Here is a tiny trained network, its code and every weight. The questions are about switching its units off for an input and a target symbol, where a switched-off unit gives its printed mean instead of its output.

import numpy as np


def w(rows, s, z=0):
    codes = np.array(rows[::2]) - 128.0
    scale = np.full(codes.shape[1], s)
    scale[-1] = z or s
    return codes * scale


def norm(h):
    return h / np.sqrt((h * h).mean(-1, keepdims=True) + 1e-5)


def f(y):
    return np.maximum(y, 0)


def softmax(a):
    e = np.exp(a - a.max(-1, keepdims=True))
    return e / e.sum(-1, keepdims=True)


def log_softmax(a):
    a = a - a.max(-1, keepdims=True)
    return a - np.log(np.exp(a).sum(-1, keepdims=True))


def net(x, mask):
    ids = ['ΓΘΦΩαβλμτ'.index(c) for c in x.split()]
    T = len(ids)
    res = E[ids] + P[:T]
    u = 0
    for l in range(2):
        r = norm(res)
        for j in range(2):
            rows = slice(2 * j, 2 * j + 2)
            q, k, v = (r @ M[l][rows].T for M in (Q, K, V))
            z = softmax(np.where(np.tri(T) > 0, q @ k.T / 2**0.5, -1e9)) @ v
            o = O[l][rows]
            res = res + np.where(mask[u + j], z, o[:, -1]) @ o[:, :-1]
        u += 2
        y = f(norm(res) @ A[l][:, :-1].T + A[l][:, -1])
        res = res + np.where(mask[u : u + 4], y, B[l][:, -1]) @ B[l][:, :-1]
        u += 4
    return log_softmax(norm(res)[-1] @ U[:, :-1].T + U[:, -1])


Q, K, V, O, A, B = {}, {}, {}, {}, {}, {}
E = w([
[186,216,124,190,54,100,49,129],'Γ',
[186,217,75,213,140,103,49,133],'Θ',
[172,119,203,206,34,56,90,97],'Φ',
[204,79,143,228,155,2,60,79],'Ω',
[169,180,164,190,28,98,63,128],'α',
[189,215,134,191,46,94,53,122],'β',
[167,199,152,192,37,105,62,131],'λ',
[151,191,167,221,99,49,125,126],'μ',
[96,111,97,118,118,144,218,187],'τ',
],0.00056)
P = w([
[53,116,181,1,218,221,124,106],'0',
[117,116,113,108,41,123,144,124],'1',
[116,123,114,138,61,113,146,116],'2',
[122,123,112,151,76,113,136,113],'3',
[118,124,114,156,87,108,125,107],'4',
[111,117,117,160,90,106,111,110],'5',
[116,124,122,162,95,106,104,106],'6',
[116,125,127,163,99,103,95,106],'7',
[118,125,132,160,106,103,84,111],'8',
[123,125,134,159,106,104,76,112],'9',
[121,121,143,161,115,102,70,108],'10',
[126,118,143,162,117,99,57,110],'11',
],0.00061)
Q[0] = w([
[142,167,152,71,196,178,127,101],'0.h1',
[106,95,86,120,86,124,180,192],'0.h1',
[64,86,121,160,126,113,169,202],'0.h2',
[71,88,103,186,4,104,154,190],'0.h2',
],0.0035)
K[0] = w([
[223,116,167,180,141,59,84,81],'0.h1',
[57,162,123,59,166,210,129,143],'0.h1',
[47,147,196,61,207,139,137,70],'0.h2',
[5,88,170,58,142,150,186,124],'0.h2',
],0.0026)
V[0] = w([
[92,181,158,79,125,172,144,210],'0.h1',
[94,70,6,146,73,108,220,164],'0.h1',
[164,200,18,167,132,77,145,141],'0.h2',
[96,177,181,139,226,92,130,96],'0.h2',
],0.0015)
O[0] = w([
[87,145,136,204,172,114,54,63,90],'0.h1',
[222,152,210,62,160,115,48,152,253],'0.h1',
[62,42,177,79,102,198,130,118,57],'0.h2',
[180,150,108,188,5,173,99,90,17],'0.h2',
],0.0015,0.00037)
A[0] = w([
[174,89,119,197,1,119,93,67,6],'0.n1',
[116,179,125,122,93,35,213,176,121],'0.n2',
[163,127,209,91,239,90,38,124,134],'0.n3',
[35,203,120,190,181,215,34,121,255],'0.n4',
],0.0013,0.00082)
B[0] = w([
[154,84,124,201,238,188,184,172,250],'0.n1',
[174,10,139,96,133,104,61,117,210],'0.n2',
[112,204,197,129,64,238,207,172,230],'0.n3',
[198,13,226,155,108,72,141,105,203],'0.n4',
],0.0014)
Q[1] = w([
[34,255,57,2,224,169,110,50],'1.h1',
[215,25,211,241,35,111,142,200],'1.h1',
[86,116,37,46,203,126,142,103],'1.h2',
[168,124,191,192,75,132,115,157],'1.h2',
],0.0061)
K[1] = w([
[105,155,123,216,122,116,93,2],'1.h1',
[145,106,136,47,118,143,171,237],'1.h1',
[185,125,169,188,106,111,16,120],'1.h2',
[87,129,99,95,140,136,223,140],'1.h2',
],0.0058)
V[1] = w([
[162,121,47,220,182,113,49,82],'1.h1',
[191,132,254,141,157,121,80,133],'1.h1',
[56,88,149,141,80,232,173,101],'1.h2',
[198,170,174,120,66,181,106,95],'1.h2',
],0.0019)
O[1] = w([
[164,162,165,188,73,130,203,127,87],'1.h1',
[68,178,81,170,185,118,157,192,246],'1.h1',
[180,146,172,94,158,212,196,92,160],'1.h2',
[254,104,160,179,81,98,149,145,116],'1.h2',
],0.002,0.0013)
A[1] = w([
[138,99,129,155,48,117,110,4,131],'1.n1',
[127,98,181,80,144,105,72,157,246],'1.n2',
[167,236,110,142,69,140,225,86,148],'1.n3',
[129,161,95,165,143,86,163,144,81],'1.n4',
],0.0025,0.0011)
B[1] = w([
[3,226,16,22,250,139,69,237,217],'1.n1',
[201,100,131,185,26,115,221,19,255],'1.n2',
[157,183,234,133,12,87,79,11,201],'1.n3',
[163,92,242,12,92,251,163,101,180],'1.n4',
],0.0014,0.0019)
U = w([
[83,123,109,77,154,170,110,92,29],'Γ',
[55,166,94,110,155,125,92,142,111],'Θ',
[156,254,175,165,56,126,123,53,192],'Φ',
[164,115,155,195,229,199,243,205,252],'Ω',
[92,127,102,85,152,152,102,101,36],'α',
[53,152,77,125,146,96,87,156,117],'β',
[119,145,61,164,89,18,56,234,63],'λ',
[208,18,143,151,36,87,189,97,216],'μ',
[165,67,129,26,154,200,111,58,4],'τ',
],0.0058,0.0013)

Each question gives the input, a string of symbols that net reads in full, and the target symbol t.
The units are the heads (2 rows each of Q, K, V and O) and the neurons (one row each of A and B). Each row of codes is followed by its name. A weight is (code - 128) times the scale printed after its matrix; where a second scale follows, it is the last column's (O, A, B and U).
mask holds one flag per unit, layer by layer, with each layer's heads first. A switched-off unit (its flag False) gives its mean, the last column of its rows in O or B, instead of its output. The means were averaged over made-up inputs and are rounded, as every weight is.
A unit's drop is (log p(t) with every unit on - log p(t) with that unit switched off) / (log p(t) with every unit on - log p(t) with every unit switched off).
The circuit of an input: a set's keep is (log p(t) with only the set's units on - log p(t) with every unit switched off) / (log p(t) with every unit on - log p(t) with every unit switched off). Starting from all 12 units, units are removed one at a time, each time the one whose removal leaves the highest keep (on an exact tie, the one counted first), for as long as the keep stays at least 0.8.
circuit, biggest first: the units of the circuit, biggest drop first
top k neurons: the k neurons with the biggest drops, biggest first
heads that matter: for each layer, one digit per head in row order, 1 if its drop is at least 0.15 and else 0, layers parted by /
input Ω τ τ τ Φ λ τ α Ω τ Ω Γ, target μ: circuit, biggest first	0.h2, 1.n2, 0.n4
input Ω α α Ω τ Γ τ Φ τ Θ Γ, target μ: circuit, biggest first	0.h2, 0.n4, 1.n2
input Θ τ Ω α Φ τ Θ Θ τ Φ, target τ: circuit, biggest first	1.h1
input Θ Γ Ω Θ Θ τ Θ β μ Ω Ω Φ, target τ: circuit, biggest first	1.h1, 1.h2
input Ω τ λ, target μ: circuit, biggest first	0.h1, 1.n2, 1.h1, 1.n1
input Ω τ Ω Ω Φ μ, target μ: heads that matter	11 / 00
input Φ Ω β β Ω Ω μ τ Θ λ, target λ: top 4 neurons	0.n3, 0.n4, 1.n1, 0.n2
input Ω Ω Ω τ λ Φ Θ α τ λ α, target μ: circuit, biggest first	1.n2, 1.h1, 1.n3
input Θ τ Φ Ω Ω τ τ Θ β λ β, target τ: heads that matter	01 / 11
input λ Θ β β α Ω Γ μ Ω τ τ α, target μ: top 3 neurons	0.n1, 1.n1, 0.n4
input τ Φ Γ λ, target Ω: heads that matter	10 / 10
input μ τ Ω τ Φ τ Θ λ τ τ, target Φ: circuit, biggest first	0.h1, 0.n1
input Ω τ Γ β τ α Ω α Γ τ α β, target μ: top 2 neurons	0.n4, 1.n2
input Ω α Θ τ β Ω Θ, target μ: circuit, biggest first	0.n4, 0.h2
input Φ λ β Γ μ τ β, target λ: heads that matter	01 / 11
input Φ α τ Θ α Ω Ω, target λ: top neuron	0.n4
input μ τ τ α Γ α β τ, target Φ: top 4 neurons	0.n4, 1.n3, 0.n3, 0.n1
input Θ τ Ω, target τ: heads that matter	00 / 10
input τ α α Φ, target Ω: heads that matter	10 / 10
input τ μ α λ Ω Θ λ τ Ω τ α, target Ω: top 2 neurons	0.n2, 1.n3
